Below are the code and all the weights of a small trained network. Each question names an input and a class and asks about switching units off, where a switched-off unit gives its printed mean instead of its output.

import numpy as np


def w(rows, s, z=0):
    codes = np.array(rows[::2]) - 128.0
    scale = np.full(codes.shape[1], s)
    scale[-1] = z or s
    return codes * scale


def f(y):
    return np.maximum(y, 0)


def log_softmax(a):
    a = a - a.max(-1, keepdims=True)
    return a - np.log(np.exp(a).sum(-1, keepdims=True))


def net(x, mask):
    res = np.array(x, float).reshape(1, 5) / 4 @ E
    y = f(res @ A[0][:, :-1].T + A[0][:, -1])
    res = res + np.where(mask, y, B[0][:, -1]) @ B[0][:, :-1]
    return log_softmax(res[-1] @ U[:, :-1].T + U[:, -1])


A, B = {}, {}
E = w([
[133,114,170,124,122,128,139,125,249,127,130,128],'x0',
[123,23,54,129,151,131,125,130,139,127,126,123],'x1',
[254,144,117,126,183,127,132,130,123,129,130,126],'x2',
[88,191,66,130,191,126,127,132,163,126,127,133],'x3',
[157,171,40,132,23,129,133,124,154,126,129,127],'x4',
],0.0073)
A[0] = w([
[103,114,191,131,189,125,131,131,117,126,132,126,26],'n1',
[131,138,99,120,88,130,142,125,134,124,134,128,61],'n2',
[157,149,80,132,56,126,126,136,149,120,126,135,51],'n3',
[136,116,167,122,127,127,127,128,252,129,123,124,1],'n4',
[189,140,119,125,164,130,128,131,133,133,127,132,88],'n5',
[131,34,69,131,144,125,126,126,140,128,126,132,51],'n6',
[108,93,182,121,203,132,123,133,109,133,127,127,69],'n7',
[139,121,158,129,129,128,133,142,200,127,131,129,47],'n8',
[106,105,177,135,192,124,126,125,113,130,123,139,32],'n9',
[48,121,142,129,91,134,120,132,128,127,127,128,23],'n10',
[112,141,93,127,134,125,119,134,23,135,128,131,56],'n11',
[52,111,124,125,117,127,126,127,126,127,131,128,107],'n12',
[122,122,149,130,115,127,130,123,178,132,131,134,147],'n13',
[128,217,189,139,107,126,122,127,121,133,125,132,15],'n14',
[140,140,95,137,75,120,118,126,141,131,127,116,45],'n15',
[125,193,180,125,111,124,131,121,113,126,130,129,119],'n16',
[115,40,72,131,153,129,127,131,143,130,127,127,6],'n17',
[222,146,121,126,166,126,129,133,132,126,124,129,5],'n18',
[88,183,80,134,191,129,130,139,175,133,119,118,26],'n19',
[35,120,145,129,82,121,133,122,127,131,128,131,25],'n20',
[121,155,112,134,151,117,128,119,141,120,136,140,75],'n21',
[102,158,92,118,168,130,125,118,147,126,130,138,42],'n22',
[217,130,128,132,162,127,126,120,133,129,128,122,47],'n23',
[69,120,137,131,99,133,128,132,132,131,118,124,53],'n24',
[152,85,169,141,84,134,118,128,109,125,126,121,33],'n25',
[132,180,183,123,118,132,131,137,121,126,127,129,47],'n26',
[111,149,101,126,135,129,131,133,22,124,125,125,6],'n27',
[141,145,87,134,73,128,134,129,143,141,120,134,51],'n28',
[153,150,83,119,64,132,125,128,142,131,130,132,60],'n29',
[178,59,202,119,49,123,133,128,99,131,127,127,46],'n30',
[100,169,93,124,187,126,123,127,141,131,132,125,89],'n31',
],0.02,0.0098)
B[0] = w([
[71,134,125,94,176,127,131,95,142,128,136,84,214],'n1',
[101,140,132,117,147,133,130,119,137,134,136,100,166],'n2',
[88,123,134,111,198,122,118,99,150,130,118,93,214],'n3',
[172,111,124,168,97,130,132,4,83,133,139,133,219],'n4',
[170,92,140,138,163,117,118,178,124,121,111,151,198],'n5',
[152,110,142,51,56,126,127,145,173,128,116,111,237],'n6',
[84,119,122,145,199,124,124,121,168,120,107,80,254],'n7',
[148,120,128,158,108,124,124,54,98,126,132,126,181],'n8',
[82,158,122,112,176,135,130,96,124,139,150,64,211],'n9',
[175,141,121,108,164,123,134,171,69,130,134,129,203],'n10',
[172,90,133,184,106,128,120,46,143,126,119,148,239],'n11',
[183,98,135,152,176,126,120,182,134,122,104,141,231],'n12',
[156,87,123,173,125,122,120,103,145,121,109,138,212],'n13',
[137,138,124,35,40,135,136,126,120,133,153,87,209],'n14',
[94,162,112,114,154,137,143,107,122,136,129,82,176],'n15',
[135,75,122,99,85,122,120,171,192,122,107,122,235],'n16',
[125,137,120,39,29,134,133,118,122,130,149,84,210],'n17',
[188,154,119,105,165,134,140,173,56,135,146,122,194],'n18',
[60,173,130,129,92,128,134,147,106,129,135,215,209],'n19',
[195,142,128,101,179,125,134,173,79,135,147,143,228],'n20',
[110,133,121,139,111,142,129,139,124,130,125,156,150],'n21',
[87,180,137,124,104,128,131,129,111,132,148,169,167],'n22',
[187,124,131,120,180,126,126,185,96,129,129,132,207],'n23',
[164,139,132,116,155,133,125,159,83,127,137,131,187],'n24',
[81,174,136,132,100,131,136,134,89,130,147,180,174],'n25',
[143,127,129,58,83,135,130,120,143,130,122,103,184],'n26',
[154,125,126,166,100,126,137,20,74,131,142,126,211],'n27',
[87,132,131,124,166,131,132,116,137,123,135,86,189],'n28',
[85,109,140,117,191,124,122,112,148,119,123,100,207],'n29',
[53,180,118,160,108,126,130,157,128,129,130,238,252],'n30',
[85,142,132,157,121,124,128,162,137,129,125,193,206],'n31',
],0.034,0.0077)
U = w([
[64,135,121,114,202,119,127,104,159,131,134,75,122],'0',
[200,123,125,116,176,115,133,188,76,136,141,146,117],'1',
[159,90,121,176,99,117,129,34,105,134,140,146,120],'2',
[132,115,122,45,48,130,137,148,166,137,144,105,121],'3',
[57,187,123,146,110,122,141,152,126,137,147,220,121],'4',
[146,69,133,242,117,129,92,202,255,108,33,106,255],'5',
[139,177,111,224,82,196,161,178,153,153,141,40,98],'6',
],0.0073,0.02)

Each question gives the input, the list of numbers given to net, and the class t.
The units are the neurons (one row each of A and B). Each row of codes is followed by its name. A weight is (code - 128) times the scale printed after its matrix; where a second scale follows, it is the last column's (A, B and U).
mask holds one flag per neuron, in row order. A switched-off neuron (its flag False) gives its mean, the last column of its row in B, instead of its output. The means were averaged over made-up inputs and are rounded, as every weight is.
A unit's drop is (log p(t) with every unit on - log p(t) with that unit switched off) / (log p(t) with every unit on - log p(t) with every unit switched off).
unit that matters most: the unit with the biggest drop
k most important neurons: the k neurons with the biggest drops, biggest first
drop of u: that unit's drop, to one decimal
input [8,1,-6,-4,8], class 0: 3 most important neurons => [n3 n29 n28]
input [7,-5,-7,3,4], class 1: unit that matters most => n20
input [5,6,1,5,-5], class 3: 3 most important neurons => [n17 n6 n30]
input [7,-8,1,5,-4], class 3: 4 most important neurons => [n14 n16 n26 n11]
input [-6,6,1,-8,-7], class 4: 3 most important neurons => [n30 n25 n3]
input [0,8,-5,-1,-4], class 3: 2 most important neurons => [n17 n6]
input [-7,8,-6,-3,-6], class 3: 2 most important neurons => [n6 n17]
input [-5,6,4,6,-3], class 3: 4 most important neurons => [n6 n17 n30 n4]
input [-7,2,-1,-8,-2], class 4: 2 most important neurons => [n30 n25]
input [-8,7,1,-8,3], class 2: 3 most important neurons => [n11 n27 n19]
input [-5,5,7,-5,7], class 0: 2 most important neurons => [n3 n29]
input [4,-4,-8,8,-7], class 1: 2 most important neurons => [n20 n12]
input [-6,-7,-4,1,4], class 3: 4 most important neurons => [n14 n16 n4 n26]
input [4,-7,-8,0,6], class 1: 2 most important neurons => [n20 n10]
input [-7,6,-1,-8,-1], class 4: 4 most important neurons => [n30 n25 n4 n13]
input [-6,-1,0,5,-2], class 2: 3 most important neurons => [n11 n27 n30]
input [6,5,0,8,-2], class 4: unit that matters most => n19
input [8,-7,-6,0,3], class 2: drop of n4 => 4.0
input [7,-4,0,4,4], class 2: drop of n4 => 0.2
input [5,-5,1,3,-1], class 2: unit that matters most => n4
input [0,3,-7,1,-6], class 1: drop of n26 => 0.0
input [-5,7,3,-3,-5], class 3: drop of n17 => 0.7
